Below is a small trained network, with its code and all its weights. Each question gives an input and a class and asks what happens when units are switched off, that is, made to give their printed mean instead of their output.

import numpy as np


def w(rows, s, z=0):
    codes = np.array(rows[::2]) - 128.0
    scale = np.full(codes.shape[1], s)
    scale[-1] = z or s
    return codes * scale


def norm(h):
    return h / np.sqrt((h * h).mean(-1, keepdims=True) + 1e-5)


def f(y):
    return np.maximum(y, 0)


def log_softmax(a):
    a = a - a.max(-1, keepdims=True)
    return a - np.log(np.exp(a).sum(-1, keepdims=True))


def net(x, mask):
    res = np.array(x, float).reshape(1, 2) / 4 @ E
    u = 0
    for l in range(3):
        y = f(norm(res) @ A[l][:, :-1].T + A[l][:, -1])
        res = res + np.where(mask[u : u + 6], y, B[l][:, -1]) @ B[l][:, :-1]
        u += 6
    return log_softmax(norm(res)[-1] @ U[:, :-1].T + U[:, -1])


A, B = {}, {}
E = w([
[38,164,167,110,216,221,222],'x0',
[255,88,74,34,158,76,95],'x1',
],0.0049)
A[0] = w([
[175,73,132,90,155,159,156,97],'L0N0',
[103,52,78,43,105,91,1,152],'L0N1',
[187,160,107,75,119,84,121,127],'L0N2',
[153,94,121,48,173,136,195,91],'L0N3',
[116,104,103,104,158,114,159,2],'L0N4',
[67,165,128,152,82,144,185,121],'L0N5',
],0.0061,0.0021)
B[0] = w([
[193,150,234,51,45,151,152,179],'L0N0',
[110,191,2,240,207,105,179,254],'L0N1',
[81,143,189,133,149,105,94,213],'L0N2',
[127,148,213,79,14,137,101,204],'L0N3',
[125,184,97,59,160,152,191,141],'L0N4',
[173,87,181,85,199,113,87,228],'L0N5',
],0.0061,0.0049)
A[1] = w([
[64,140,2,111,135,121,74,62],'L1N0',
[114,180,126,91,171,199,173,246],'L1N1',
[109,57,156,159,117,148,83,73],'L1N2',
[80,115,177,139,89,140,124,68],'L1N3',
[153,189,157,53,47,148,155,2],'L1N4',
[134,124,168,106,144,101,70,151],'L1N5',
],0.0071,0.0021)
B[1] = w([
[144,146,193,112,198,94,70,195],'L1N0',
[157,54,71,153,109,20,169,253],'L1N1',
[124,213,85,60,92,191,64,166],'L1N2',
[178,97,86,188,80,169,113,188],'L1N3',
[183,106,237,1,57,70,162,209],'L1N4',
[65,180,122,197,111,203,185,187],'L1N5',
],0.0058,0.0049)
A[2] = w([
[164,148,144,184,47,96,56,152],'L2N0',
[87,155,111,66,62,88,170,71],'L2N1',
[138,149,103,147,54,239,112,97],'L2N2',
[162,171,223,3,123,131,164,6],'L2N3',
[119,140,144,187,54,200,42,81],'L2N4',
[96,145,151,211,130,68,56,147],'L2N5',
],0.0058,0.002)
B[2] = w([
[78,25,114,140,239,195,211,229],'L2N0',
[76,126,94,41,11,217,87,173],'L2N1',
[44,153,168,200,19,179,134,176],'L2N2',
[156,73,170,76,29,114,136,232],'L2N3',
[137,227,148,125,119,156,54,198],'L2N4',
[253,190,69,14,95,54,93,253],'L2N5',
],0.0056,0.0047)
U = w([
[214,180,23,116,193,56,68,196],'0',
[123,106,103,112,154,164,107,25],'1',
[86,230,154,184,45,210,49,165],'2',
[79,114,94,102,151,144,89,1],'3',
[53,62,171,213,207,125,202,196],'4',
[163,117,199,28,10,117,153,181],'5',
],0.011,0.005)

Each question gives the input, the list of numbers given to net, and the class t.
The units are the neurons (one row each of A and B). Each row of codes is followed by its name. A weight is (code - 128) times the scale printed after its matrix; where a second scale follows, it is the last column's (A, B and U).
mask holds one flag per neuron, layer by layer. A switched-off neuron (its flag False) gives its mean, the last column of its row in B, instead of its output. The means were averaged over made-up inputs and are rounded, as every weight is.
A unit's drop is (log p(t) with every unit on - log p(t) with that unit switched off) / (log p(t) with every unit on - log p(t) with every unit switched off).
The circuit of an input: a set's keep is (log p(t) with only the set's units on - log p(t) with every unit switched off) / (log p(t) with every unit on - log p(t) with every unit switched off). Starting from the 12 units with the biggest drops (on a tie, the unit counted first), units are removed one at a time, each time the one whose removal leaves the highest keep (on an exact tie, the one counted first), for as long as the keep stays at least 0.8.
units of the circuit, in order: the units of the circuit, biggest drop first
top k neurons: the k neurons with the biggest drops, biggest first
k most important neurons of layer l: the k neurons of layer l with the biggest drops, biggest first
drop of u: that unit's drop, to one decimal
input [5,-1], class 4: top 4 neurons -> [L0N0 L1N4 L2N5 L1N1]
input [-7,-6], class 0: top 3 neurons -> [L0N3 L2N5 L0N0]
input [3,-8], class 4: units of the circuit, in order -> [L0N3 L1N1]
input [4,-1], class 4: units of the circuit, in order -> [L2N5]
input [1,-3], class 2: top 3 neurons -> [L0N1 L1N2 L1N5]
input [-2,-2], class 2: top 2 neurons -> [L0N1 L1N1]
input [3,-1], class 4: top 3 neurons -> [L0N0 L1N4 L2N5]
input [-4,-4], class 2: top 3 neurons -> [L0N1 L1N1 L2N2]
input [2,-5], class 4: 3 most important neurons of layer 2 -> [L2N3 L2N1 L2N4]
input [1,8], class 5: top 2 neurons -> [L0N0 L0N3]
input [0,-2], class 2: top 3 neurons -> [L0N1 L1N5 L1N4]
input [6,-1], class 4: 2 most important neurons of layer 2 -> [L2N5 L2N3]
input [2,-2], class 4: top 2 neurons -> [L2N5 L0N3]
input [-5,-5], class 2: most important neuron of layer 1 -> [L1N1]
input [-5,-4], class 0: drop of L2N5 -> 0.1
input [-1,-4], class 2: drop of L0N1 -> 3.3
input [-6,-4], class 0: drop of L2N5 -> 0.1
